[  25 -189  362 -110 -125  343 -154 -316    3 -723 -116  261 -426 -276
  386  100 -610  -40 -207 -127 -141 -139  268  327 -262  239  169 -377
 -139  -20   69  110 -236  -95   52  -52  -32  252  -13  210 -230  139
  165]
0
[-139  330   -3  259 -188    4  475   12  440   31  398  130  248 -146
 -557  103   55 -329  452  112   71  438 -661   74 -279   69 -218   38
  335  -88  420  110   99  -69  592   12 -173 -110  -57  664 -206  184
 -297]
1
[ 214   41  157   75   82 -179 -210  229   30 -372 -129  340  -94  -34
    5  166   84 -101 -223 -230 -424 -208  246  113   68   58   60 -201
  104 -155   30   75 -107  175   48   48  233  245  543  174  268   95
  148]
7
[  94  110  -44 -265 -159  199  329 -428 -127  287  136 -321 -257 -219
 -193 -172  426    1  -14    6  -97  -63  282 -559 -188   13 -730  100
 -420 -104   21  -78 -289    0  102 -350 -156  -37  326  264   88 -396
   25]
8
[  40 -179  226  211 -122  136   71  -14   90  446  -52 -333  104 -136
   73  216   40   99 -121 -294  -12  333 -231 -505  -64   59  254   98
  265 -246 -168  -72  338  441  189  208 -290  238  114  -67 -111   51
   -1]
6
[ 150  -65  130 -189  143  298    9  220  271 -194  110  429 -224   93
   17  224 -353 -293   -5  162    0 -234  114  412 -597 -108  -19  -52
  498  -21   60 -251  144   55  178  323 -365  181 -167  -10 -227  363
 -160]
3
[ -22  278  294   49 -111 -191  309  -58  212  135   99  437 -270  -42
 -563  191 -133  -14  110  295  275  399 -209  166  -33 -260 -397   -7
  279 -278 -130  251   -5 -137  204 -121  -73  -80 -212  481 -332  216
  -27]
5
[-128  308  139   83  -20  -38  534   37  199  -71   76  222  109 -356
 -334  183   87 -136  191  -55   82  158 -507  -51   62 -129 -114   49
  123 -116 -242  281  176  -90   92  -24  -84 -123 -220  568 -449  245
 -134]
4
[  43  471   47  166  282  -26  157  -63   44  571  228   19  318  -50
 -415   20  -66 -450  285 -243   25  153 -530 -285   19 -242   33   92
  511 -226 -391  219  220 -103 -113   94 -153 -132  155 -459 -440  -47
 -171]
8
[ -77 -155  234  408   51  187 -118  -76  205 -253  272   24   68    0
   58  -44 -208   21   -7   46 -136   63  -53   85 -152  198  463 -155
  372 -211  315   92  197  -65  248  215 -141  -32  -72  141 -210  276
 -174]
7
[   0 -316 -345   86  177  169 -213  142  -47  292 -383   31   84 -318
  390 -205  216  134   70  -81 -195 -222  191 -313  164 -187  322    5
   78 -258  -28  175  -46  357  -95  -55  -89   83  -16  -83  130  247
    2]
1
[  -7   22  169   95  -86  -85 -108  261   -4 -182  205 -139  -97 -159
 -164  -57 -248  -88 -205  247   51  431  251  152  -45  122   67 -195
  353  151 -115  -73  435   93  215   61  101  -94  141  -62  -66   76
 -116]
3
[ -12   21 -138  -81  309  119   22 -283 -172  450   93 -523 -580    5
 -200 -559  100  139  161  217  -39  788  433 -284  224  527 -619  405
 -361   16   72   27 -173 -209 -292 -816  197 -243  368 -133   93   93
   91]
8
[-192 -281   83  290   81  419  100 -298  105  194 -269 -191  193 -319
  710  195 -280   35  292  -49 -183 -100 -209 -264 -415  281   84   99
  141   -8  -67 -112   13  183   52 -173 -196  540  -92 -331 -193  140
 -373]
8
[ -55  371  151  597  103   75   88   49  229  197   44  485  541 -260
  -72  189 -189  -98  380 -181   81 -183 -494 -249  -74 -271   69   15
  177   24 -208  -19  405  -57 -205  401 -185   34 -284  325 -373   73
 -297]
5
[ -11  -19 -225 -443 -218  102  171 -333  257  201  -91  -51   72  -29
  258  128   97   73   94  467  -13 -362  213 -143 -151 -121 -244    0
 -365  133  436 -143 -274 -112 -103 -169 -167  136   -1  279  243   -5
  228]
7
[-392  338  277  112   86  188  346 -228   36   76 -108  149  404 -440
 -336 -216 -178 -363   59 -356 -163 -145 -536 -314  185 -231  -18 -335
 -300 -261  282  399 -241  -59  213  -93 -204  196  -94  191 -198   81
  190]
3
[ -63  157  463  193  -70   55  176 -273  119 -188  357 -108 -237    4
 -240 -100 -308 -150  -29  253   88  390   32  179 -359  155 -110    1
  567 -129 -381   13  394  -27  327  -29   13 -279   63   -7 -496   70
 -276]
3
[ -63  -95 -103  174   89  -11   16  -49  155   42 -112  -33  191 -306
  262 -183 -186   56  -92   38 -252 -173   11 -279  -60  -79 -112 -156
  -86 -151   99 -137  267   84 -136   47   29  184  327  189  -79 -158
  -82]
6
[ 128 -193  318    4  178  139  -52 -240 -226  227  -24 -223  129  115
  190  182 -254   75  -96 -198  -72 -302  104 -230   38  153  250 -189
  -17 -372 -126  156  296   53 -181   -4  -57  242  410 -191  -74 -339
  195]
3
[  19  -50  -74   92  -30  311  -65 -219  155   78 -175   28   68 -566
  566  165 -246 -105   19 -409 -174  -42  -31 -270 -205 -208   21 -155
 -351 -158 -135  -41  340  429 -358 -293  -54  487  306  -12 -181   30
   74]
5
[  14   21   57 -189   14   21  132 -243  -47   39   86   38 -175 -258
 -119  -73   20  216  203  -25   57  485 -252 -154 -135   -1 -383  106
 -728 -217   15   15 -136  -91 -167 -441  -39  -59   -7   27 -216    9
 -114]
5
[ -35  247  -21  196  128 -272  152  206  -84    3  151   87  583   22
 -445  -99   45   98  165 -274   67  332 -667 -226  315   61  211 -100
  -21 -128 -170  204  437    7   28   37  132 -144  234  319 -203 -302
   29]
7
[ 208  206 -229 -302  -52    9  240  -24  -50  -26   33 -409 -354  387
 -311   87  -19  194   60 -103  233  559 -478 -156 -142  393 -442   83
 -603  295 -105 -426  169   23 -220 -322  -83    8  252 -249    0 -224
  114]
4
[-203   16    3  131 -174  241  -90 -228   70  223 -361 -103  370 -355
  157  -23 -144 -166   96 -259 -176 -182   55 -241   95  -54  303 -142
 -260 -350 -194  354  222  280 -261 -151    9  274  523 -366  -44 -287
  126]
5
[-524  283 -155  533 -325  364   43  -27  272 -273 -246 -115  -19 -133
  198   27 -487  -24 -211 -402  -79  574 -231  -72   56  175  203   83
  302  212 -278 -137  285  106  174   56 -109   38 -130  145 -361  299
 -347]
8
[-274  549  -14  547  136 -172  226  149  123  224   -2  262  398 -228
 -201  -89   27 -106   87 -459    0  157 -664 -426  583 -329  499  -42
  403 -240 -245  234   50  -62   36   49  -56   44  101  231 -418  213
  -43]
6
[-133  180  -46  304  146  -24  111  -29  299 -194  119 -118   20    4
   95   27 -441 -155   75   99   18  330 -269  229 -230    1  223 -291
  477  -24  176   11  397   82  159  146  106  -34  -16   68 -376  356
  -22]
2
[  98   96   74 -647   76    8  380  -71 -363   50  133 -394 -252  -34
 -606 -236  253  -25 -190 -355 -149  593 -175 -249  219  145 -409  148
 -851 -195 -104   34  -12 -155  -35 -390   34 -394  331   44   75 -106
  140]
7
[ -39 -111    3 -111  109   76 -219 -192  313 -454  240 -167 -280 -242
  216   79 -429 -148  -55  192  -53  445   55  388 -445  466  101 -355
  214   87  185 -225   63 -177  429  -59   99 -323  -81  160 -129  380
  -37]
2
[  -5   93  182   59  256 -186   -1   71 -102  304 -109  -28  477  112
 -258  261  -57  205 -143 -174   12 -160   58 -191  460 -372  403   -7
   45 -339 -297  480  337   66 -316  125   31  -56  324 -180  -80 -267
  171]
6
[ 148  550  224  246   -2  -66  172  136   85   20   45  365   52 -140
 -572  321  -96 -147  151 -325  -21  145 -498 -255   93 -451 -146    8
  353 -243 -463  313  104  297 -148  210 -342  228 -136 -108 -577  162
 -123]
4
[  87 -120  188 -321  169  -58  -63 -248  225 -334  149 -144 -392 -527
  245  -97 -112 -198 -111  317 -211  -65  582  278 -412 -179 -178 -434
   92 -207  258   39 -128  110  160 -266   79  135   37   45 -164  200
   -2]
7
[  16  -92 -168 -393  360  -22  281 -328  -97  336  147 -737 -167   55
 -480 -522  100  -82 -152 -203  -82  474  -48 -399  -30  436 -171  367
 -119  -40  -20   73   30 -256  -62 -266   44 -595   62 -332  -61 -293
   -8]
1
[  67 -275   13 -202  249   19 -136 -203   17  164 -179 -322   24   38
  141   54 -109  -77 -171  161 -512 -462  442 -231  117  314 -158   -5
   39  137   16   95  144  -12 -354 -288  -40  356  280  -39  126 -104
  188]
7
[-116   54  382  340  162  -22  220  -89   35  -94  -32 -308 -223   55
  191    6 -404 -113  158  189  123  457  -93  241 -326   45  115 -183
  557  133 -260 -169  250  102  200    8  121  247 -193 -149 -404  363
 -234]
6
[  94  116  134  367   10   87 -194   63   -4 -562   69  105  -32  -25
  209   92 -378 -120   39 -263 -123  114 -325  198 -274  178  126 -356
 -209  357  180 -377  138   75   90   81  -62  288  364   47 -165  247
  -40]
5
[ -15  -36  238  -62 -159  267  156 -285  396 -210  171 -104 -540 -163
 -104 -159 -433 -196  -34  505   92  614   62  377 -714  108 -389 -196
  171    0  293 -178  259  -13  372 -168   24   25   66   29 -257  214
 -245]
1
[-156  306 -172  176   98  -51   60   46 -468   94 -139 -133  -14   -3
 -388 -426  214  207   23 -464 -254  630 -564 -337  301  144 -226   61
 -722 -115 -325 -115 -161 -131  -57 -387  300 -103  392 -232  -47  -50
 -166]
1
[-183   -4  152  233  -42  379 -167 -137 -145  400 -502 -117  324 -160
   79 -290 -681 -212 -279 -625 -198   35 -154 -222   87  138  253  -54
  212  -71 -342  208  240  244 -221  -81 -141  435  425 -437 -311 -261
    3]
2
[  35   -7  392  218  385   73 -213   66  -55  -43  122  103  101   -4
   69  198 -497 -127 -142 -344  -89  285 -122  -12  -40  -60  469 -252
  286  -92 -124  -82  291  155  -37  272  -62  437   63 -287 -297  202
  110]
4
[  12  275   13   63  -34   71    2 -375  -93  167 -108 -219 -393  135
   60   -2  164  149  396  134   11  127  376 -197  -74  292 -636  427
 -256  450 -441 -335 -148  -49 -265 -439   59   40  133  -85  -17  -64
 -150]
5
[-289  473  207  421  -16  -26  110  129  -38 -592    1 -105   39   95
 -487   25 -355 -249 -124 -438 -151  320 -273  196   62  -43  -95 -246
  245  -78 -504   65  264  129  261  126  -34  -64   56  126 -493   89
 -279]
3
[ -48   77  192  446  278 -373   24  -24  174   -9   95   38    1  -89
 -267  168 -420  120   26  -72 -114  523 -554   -7  304  346  112 -100
  133  -73  374   30   81 -190  268  -25  113 -197  -99  254 -142  352
 -144]
3
[ 101 -174  147  302  113 -131 -224  225   54 -407  199 -372 -399  297
   97  205 -260  -38  113  -16 -153  446  -64  399 -239  743  259 -174
  576  267   22 -373  306  206  395 -115   31  308   41 -240  -46  249
 -293]
7
[-116  -99 -112  357   13  -55 -170   25  180 -219    3  -70  -61 -362
  199 -149 -265  -59  -42 -144  -30  393  -77  -45 -114  131  210 -140
  106  146  -42  -21  227  143   48 -166  -41    0  312  -79 -207  104
 -111]
8
[   9   24  -72 -127  144   99  139 -114  174  317 -140 -130  162 -457
  149  118   60  -95 -235  -76 -149 -416  471 -503  142 -512  -92  -24
 -145 -113 -105  255  396  355 -533  -29 -134  231  226  230 -122 -184
  336]
1
[  24  172 -114 -180  259   94  222 -354    1  173  426 -458  -85   88
 -519 -226 -147  -51 -171 -155 -200  393 -218 -387  -99  467 -421  212
 -382  -72    0 -164  187 -501 -182 -217  -74 -566  171  -48 -144 -290
 -133]
8
[  63  -64 -172    8   75   76  -27 -192  -70  127 -104 -319 -242 -110
  -61 -416  510  442    4 -222 -278  205 -165 -623  141  401  -82  209
 -406 -207 -135 -144 -100  -64   70 -389   34 -241  193  -45  154   10
 -177]
6
[-125 -124    0 -168 -181  267   31  -86  107 -275 -143 -473 -207 -330
  -30   14 -764 -182 -319    6 -239  457  150  171 -318  394 -462 -119
  -75   31 -238 -194  371  117   73    0 -189 -169  141   97 -333   59
 -163]
0
[ 116 -300   99 -149  333 -190  -61  121 -375  221 -127 -532  241  -81
  230  240   67  162 -260 -388 -213   71   47 -415  476 -143  340 -196
 -283 -211   35  306  273  479 -241 -220  -38  451  472 -127   40 -124
  351]
1
[ -61  243 -137  -45  202   96  341 -157 -232   62   88 -550  102 -590
  -39 -173  443   39  -82 -138 -276 -240 -111 -721  366 -137 -354  -71
 -712   -8 -132   84 -137  162 -274 -580 -106   70  103  -96  -95  -16
  121]
8
[ -13  607  146  214  226  -20  356   17   60  164  383  194  422   19
 -612 -276   77 -246  383 -188  106  188 -635  -33  -54   25   39  140
  619 -223 -237  198  175 -270  282 -107  108 -128  145   64 -407   22
 -249]
3
[ -60   -3   -8    1  308  -16  392  -12  162  311  204 -298  -95 -329
 -178 -154   88 -106   45  185  165  257 -464 -162  207   63  201  -42
  382 -407   82  147 -170 -283  206 -210  -56 -116 -220  -46 -326  446
   94]
6
[ 273 -196  -48 -309  -52  266 -217 -112  221 -270   62   86 -494 -108
  135   97 -225   15  135  241  -17  218  271  269 -654  252 -187   23
  149   65  -29 -224   66  -45   28   32   16  111  -11 -228 -129  183
 -112]
2
[-158  289  -45  185   10  133   96 -379 -320  351  -92 -191  112   54
 -252 -314  -47   99  127 -384 -225  313   22 -270   14  235 -354  371
 -211    8 -475  -40 -206 -196 -110 -442  159  -84  397 -125  -14 -166
 -205]
4
[  25  237  324  539  397 -301  -98  -21  116  223  434 -133  132 -223
 -420  -31 -134 -215  138  -11 -374  388 -328 -293  192  210  291 -276
  421 -302  347  236  146  -82  278  -68  -44  -52  213 -240 -123  276
 -234]
8
[ 105  375  -46  152 -247  202  347  245   87   55  123  300  119   75
 -534  154 -283   21  174 -228  289  494 -789 -255 -105  -52 -275  191
  164   55 -238   27  547  150   83  277 -414 -104  122  276 -283   80
   85]
1
[-194 -223   18   94  108  115  112 -291  278  117  -23 -430  282 -340
  475  185 -414 -226   18  326 -333 -317  293  -89 -179  119   43 -240
  357 -304  544   97 -179   25  184 -164 -108  361  -12  -60   56  133
 -228]
3
[ -65  491  256   46  323   71  131   -1  105  325  168  356  358   32
 -418  111 -562 -421  277  -23  -65   78 -210   40   29 -381 -216  130
  464  -52 -105  152  282 -216 -126  219 -235  -14 -128  -47 -467  137
 -379]
3
[ -92  531  -22  439  -94   76   28   90   90  292   68  564  217  199
 -585   17 -355 -127  352 -326  132  240 -258  -21   34 -407  -40  142
  399  -94 -129  181  109   17  -51  485 -439 -185 -118  360 -496   71
 -151]
7
[-104  136   36  -93   38  479  136  -63  103  164 -142 -364  527 -198
 -310   21 -425 -280 -174 -402 -306  -52 -185 -402 -124  213 -410   81
 -398   -9 -192   58  616  250 -330   30 -397  141  558   -3 -159 -345
  181]
1
[ -89   39  397 -111  -58   72  331 -233 -255  119 -306 -476  -12  -45
 -383  321 -304  214 -202 -157  -86  120 -149 -309  274  146 -474   93
 -592   24 -562   89  374  157 -210 -184 -302  137  453  -51 -291 -166
  257]
4
[ -78    6  133  326  225   66 -119   -9 -179  215 -266 -210  374 -264
  174 -156  163   46   -6 -554 -176   -9   71 -565  -31 -218  437 -153
  -34 -113 -208  240  336  497 -212  152   11  402  339 -332 -276 -280
   16]
5
[  26  115  337  382   46  117 -190  -60   26 -260  102  236 -293  -90
  239  311 -430    0  169  -25  -52  201   24  299 -207  269  386 -312
  531 -107 -234  -31   91  162  242  -44   83  434  171  -31 -399  373
   79]
2
[ -28  320  549 -474 -297  304  598 -340  168  -54  157  114   17 -242
 -477  185 -185 -265  125  180  274 -167 -133   43 -172 -228 -385   24
 -242 -163   70  377 -179  -63  103 -360 -535  233   20  185 -322  -58
  172]
5
[ 225  -89 -303  -46  186    0 -270 -124 -196  144  237 -188 -391  -62
 -128 -520  331  213   96   24 -240  435  223 -607 -251   62 -124  -96
 -164 -403  -58 -142 -205  -83 -139  -75   19 -192   51 -437    8  -79
 -170]
7
[-175 -125  360  257  106   -3   29  -37 -222  140 -597 -313  176  -85
  145  105 -279  360 -296 -340 -272   39 -115 -354  522  244   99   44
 -297 -194 -225  208  154  431 -161 -401   35  570  556 -338  -31 -269
  -16]
1
[ 129 -147   11 -369   -1  -86  118 -182 -183  -97  -73 -413 -552 -152
    1 -233  281  356  -90 -235 -115  627 -103 -222  -21  369 -311  -43
 -819 -174   47 -172 -135   23   10 -626  126  -37  211  172   51    2
    6]
7
[  20  267  116   71   77 -247  246 -149  250   88  258  253  132  -31
 -351   32   -3 -233  186  -16  -77   -6 -466  -18  -59  -77 -117  158
   -7  226   63  -57   48 -287   -5 -115 -174  -37   66  346 -201  208
  -28]
8
[  64  130   94   71   75  -77   47  -83   74  295  182  202   25   17
   -5  228  -70 -264  358   10  -99   79 -275   86  101  210  254 -159
  109  -51  373  101 -232 -319   10 -237   30  284  128  237   61  309
  166]
7
[   8 -179   75  263  212   35 -122   68  -87  246    5 -377  125  -17
  223   76  -51  -59  -21  -67  -48 -102  216 -246   29   86  210   60
  525   63 -346   68  187  481 -220   -2  -44  391  -97 -466 -159 -191
   28]
6
[ 130  110  132  -31 -137  252  143 -300 -211  -15  -71 -185 -369   76
 -348 -165  -14   72  153 -567  -69  386 -126 -276 -131  161 -247   24
 -721  133    8  -70  -68  172    0 -370 -392  150  487  288 -219  -82
   85]
0
[ 135 -125  -31 -239 -122  342 -172 -132  153  148  -67   -1  318 -441
  273 -104 -136 -227   58 -193 -250  -11  325 -417 -257  -45   14  155
 -160  -97 -136   94  187  278 -355   86 -284  -47  240   82   83  -53
   39]
6
[ -46  138  162  195  163  -74  -17   46   -3 -227  160 -370  101  -97
  -80  193  196 -149    0 -211 -156  322 -363 -136  162  178  326 -287
   72  129  101  -80 -104  143  509  -66   50   96   51  -80   82  413
   86]
0
[ -38  171  546  -42   77  -13  117 -485   21 -143  145 -364 -551  111
 -375  184    2  -14  -43  143   76  497  248   27 -351  124 -295 -320
  142 -194 -233  -34   -8 -153  434  -34  157  104  224 -106 -333 -189
  -60]
4
[ 274 -143  108 -200   97   68   20 -332 -222  261  174 -353 -468  115
 -159 -286   -6 -232  251   63    8  465  152  -48 -418  453 -242  189
  129   27 -218  -55 -291 -244  -23 -279   -9 -308  127 -412   -4   62
  -74]
7
[-101  398 -117  -39 -294   97  260 -341 -254  118 -113 -288 -314  185
 -297  -95   40  111  115 -476 -112  449 -386 -291 -125  192 -843  351
 -525  252 -717 -281  321   15  -31 -346  -61 -229  487  136 -153 -191
  -45]
1
[ -32  -42 -285 -298 -155  140  127 -144 -105   63  104 -122  -30 -143
  -90 -314  186  129 -178   55  -48  -27  -53 -390    4   34 -159   36
 -445  -98   35  -10   68   70  -11 -197  -64 -326  234 -127   11 -359
   59]
3
[ 128 -337  283   77  382   25  -51  -89  -29  443  -15 -410  238 -448
  250  267 -226  -49  -80  -55 -258  -83   46 -300   82 -136  185 -168
 -261 -196  206   98  130  398 -250 -231 -221  465  361 -383  -45  203
  242]
6
[  18  -21  168  234  248  -97 -200  230 -228  364 -392   12  415   54
  149  103  -87  128  -32 -546 -292  -88 -318 -273  497 -109  396  -69
  -67 -382 -141  192  359  426 -206   11  -18  432  436 -229  -44   -2
    1]
3
[   5  268 -242  230 -206   31   54   41 -352  282 -200 -251 -510  114
 -612 -511   37  314  -38 -428  -19  899   43 -368  189  133 -604  307
 -522  -69 -416  -59   36  178 -224 -258  -14 -467  375   46  -94 -202
 -157]
6
[ -50  130  -57  -62 -194   92  183   27  -27   35   10   15 -116 -249
 -209   31    6  255 -122  -60  -34  453 -184 -203  -85  171 -267 -120
 -559  -71   -8 -130  194  -11  156 -124 -125 -379  217  522   36  100
    5]
4
[ -50  201 -139  365  -17 -115   10 -213 -234  337  209 -320 -113  235
 -172 -185  123  185  274  -11  -81  585  199 -196 -107  154 -203  296
  132  -11 -288 -238 -212  -89   46 -314  195 -194   98 -256   20 -104
 -518]
7
[-348  230  198  780   77   46  280  -16  170  155  176  136  236 -243
 -199   75 -106 -164  126 -198   84  208 -611 -245 -159 -250  -33  -29
  380  195  -87   -1  168    2  180   73 -174  340 -312  135 -555   60
 -417]
1
